After every row comes roughly how far along a hidden order it lies, from 0 to 15.
[-0.56  0.45 -0.41 -0.79 -0.29 -0.92  0.35  0.98  1.13 -0.74 -0.03 -0.66
  0.45  1.23  0.45 -0.12 -0.48 -0.24  0.18 -2.15 -0.20  0.85 -0.12  0.35
  0.59  0.10  0.05  1.11  0.66  0.33  0.33]	0
[-0.32  0.03  0.07  0.11 -0.41  0.38 -0.38 -2.99 -0.63 -0.33 -0.33 -0.72
  0.14  1.32 -0.05 -0.18 -0.17 -0.49  0.28  0.85 -0.22  0.47 -0.11  0.30
 -1.04 -0.63  0.13 -1.41  0.40 -0.31 -0.30]	9
[-0.93  0.48 -0.03  0.14 -0.25  0.86  0.44 -2.07  0.76 -1.44 -0.18 -0.33
  0.92  0.85  0.43 -0.22 -0.38 -0.95  0.11  1.23 -0.18  0.59 -0.03  0.31
 -0.97 -0.15  0.00 -1.69  0.70  0.41  0.21]	8
[-1.44  1.52 -0.23 -0.56  0.11  1.84  1.88 -0.94  1.26 -1.88  0.29 -0.66
  1.84  1.00  1.28 -0.29 -0.14 -1.57 -0.17  2.86 -0.26  1.05  0.08  1.04
 -0.95  1.17 -0.20 -1.20  1.42  1.52  1.31]	6
[ 0.01  0.03  1.01  2.73  0.08  1.76 -0.05 -3.43 -0.21 -0.42 -0.16 -2.07
 -0.20  1.29  0.17  1.32 -0.84 -0.53  0.30  3.69 -0.19  0.62  0.90  3.14
 -1.03 -0.60  0.14 -1.26  0.59 -1.52 -0.08]	11
[-0.64  0.20 -0.04 -0.24 -0.55  0.99  0.14 -2.21  0.83 -0.63 -0.22 -0.60
  0.23 -0.17  0.48 -0.22 -1.08 -0.58  0.31  2.10 -0.31  0.87 -0.51  2.32
 -0.67 -0.35  0.23 -1.34  0.63 -0.25  0.06]	6
[-0.32  0.66 -0.74 -0.32 -0.90  0.23  0.60 -3.41  2.04 -0.80  0.07 -0.68
  1.23  1.05  0.91 -0.40 -0.29 -0.96  0.20  1.31 -0.21  0.67 -0.05  0.44
 -0.80  0.91 -0.04 -1.59  1.16  2.14  0.27]	2
[-0.56  0.58 -0.06 -0.85 -0.30  1.17  0.49 -0.18  0.54 -0.38  0.02 -0.67
  0.22  0.87  0.19 -0.13 -0.50 -0.74  0.16  1.87 -0.24  0.70 -0.03  0.89
  0.11  0.06  0.04  0.04  0.70 -0.22  0.50]	6
[-0.78  0.89 -0.24  1.92 -0.20  1.53  1.97 -1.17  1.43 -0.69  0.34 -3.67
  0.90  2.70  1.07  1.04 -0.42 -1.22 -0.02  2.87 -0.28  0.96  1.61  6.11
 -1.55  0.66 -0.08 -1.29  0.82  0.00  1.09]	6
[-0.96  0.05 -0.17 -2.21 -0.55 -0.75  0.47  5.81  0.85  0.80 -0.03  1.20
  0.36 -0.56  0.76 -0.18 -1.10  0.76  0.30 -3.16 -0.36  1.06 -1.39  1.23
  2.31 -0.31  0.26  4.71  0.50 -0.45  0.48]	1
[-0.37  0.32  0.42  0.40  0.09  1.57 -0.61 -2.76 -2.16 -0.26 -0.33 -0.33
  0.20  0.96 -0.40 -0.31 -0.23 -0.46  0.18  2.36 -0.01  0.29 -0.07 -0.94
 -1.21 -0.65  0.10 -2.25  0.69 -0.46 -0.46]	12
[-0.57  1.62 -0.25 -0.66  0.45  1.64  1.97 -0.99  1.34 -0.50  0.70 -0.92
  0.97  0.53  1.09  0.24  0.42 -1.79 -0.34  2.74 -0.10  0.95  0.39 -0.23
 -1.06  1.40 -0.37 -1.43  1.12  1.19  1.31]	5
[-0.71  0.15  1.15  0.99  0.43  4.84  0.09 -2.99 -1.77 -0.54 -0.05 -0.80
  0.19  1.25 -0.20 -0.15 -0.75 -0.99 -0.44  6.74 -0.25  0.82 -0.32  0.74
 -1.90 -1.05  0.12 -2.02  0.65 -1.56  0.46]	15
[-0.62  0.66 -0.16 -0.28 -0.52  1.41  0.62 -1.59  1.09 -0.59  0.01 -0.15
  0.54  1.33  0.61 -0.26 -0.87 -0.67  0.15  1.97 -0.28  0.81 -0.17  1.56
 -1.34  0.03  0.15 -1.10  0.38 -0.05  0.50]	7
[-1.26 -0.06 -0.13 -0.65 -0.70  0.90  0.01 -1.89  0.62 -0.75 -0.24 -0.56
  1.26  1.34  0.40 -0.96 -0.99 -0.46  0.35  1.71 -0.33  1.02 -0.43  0.92
 -0.88 -1.64  0.25 -1.11  0.61  1.65  0.14]	4
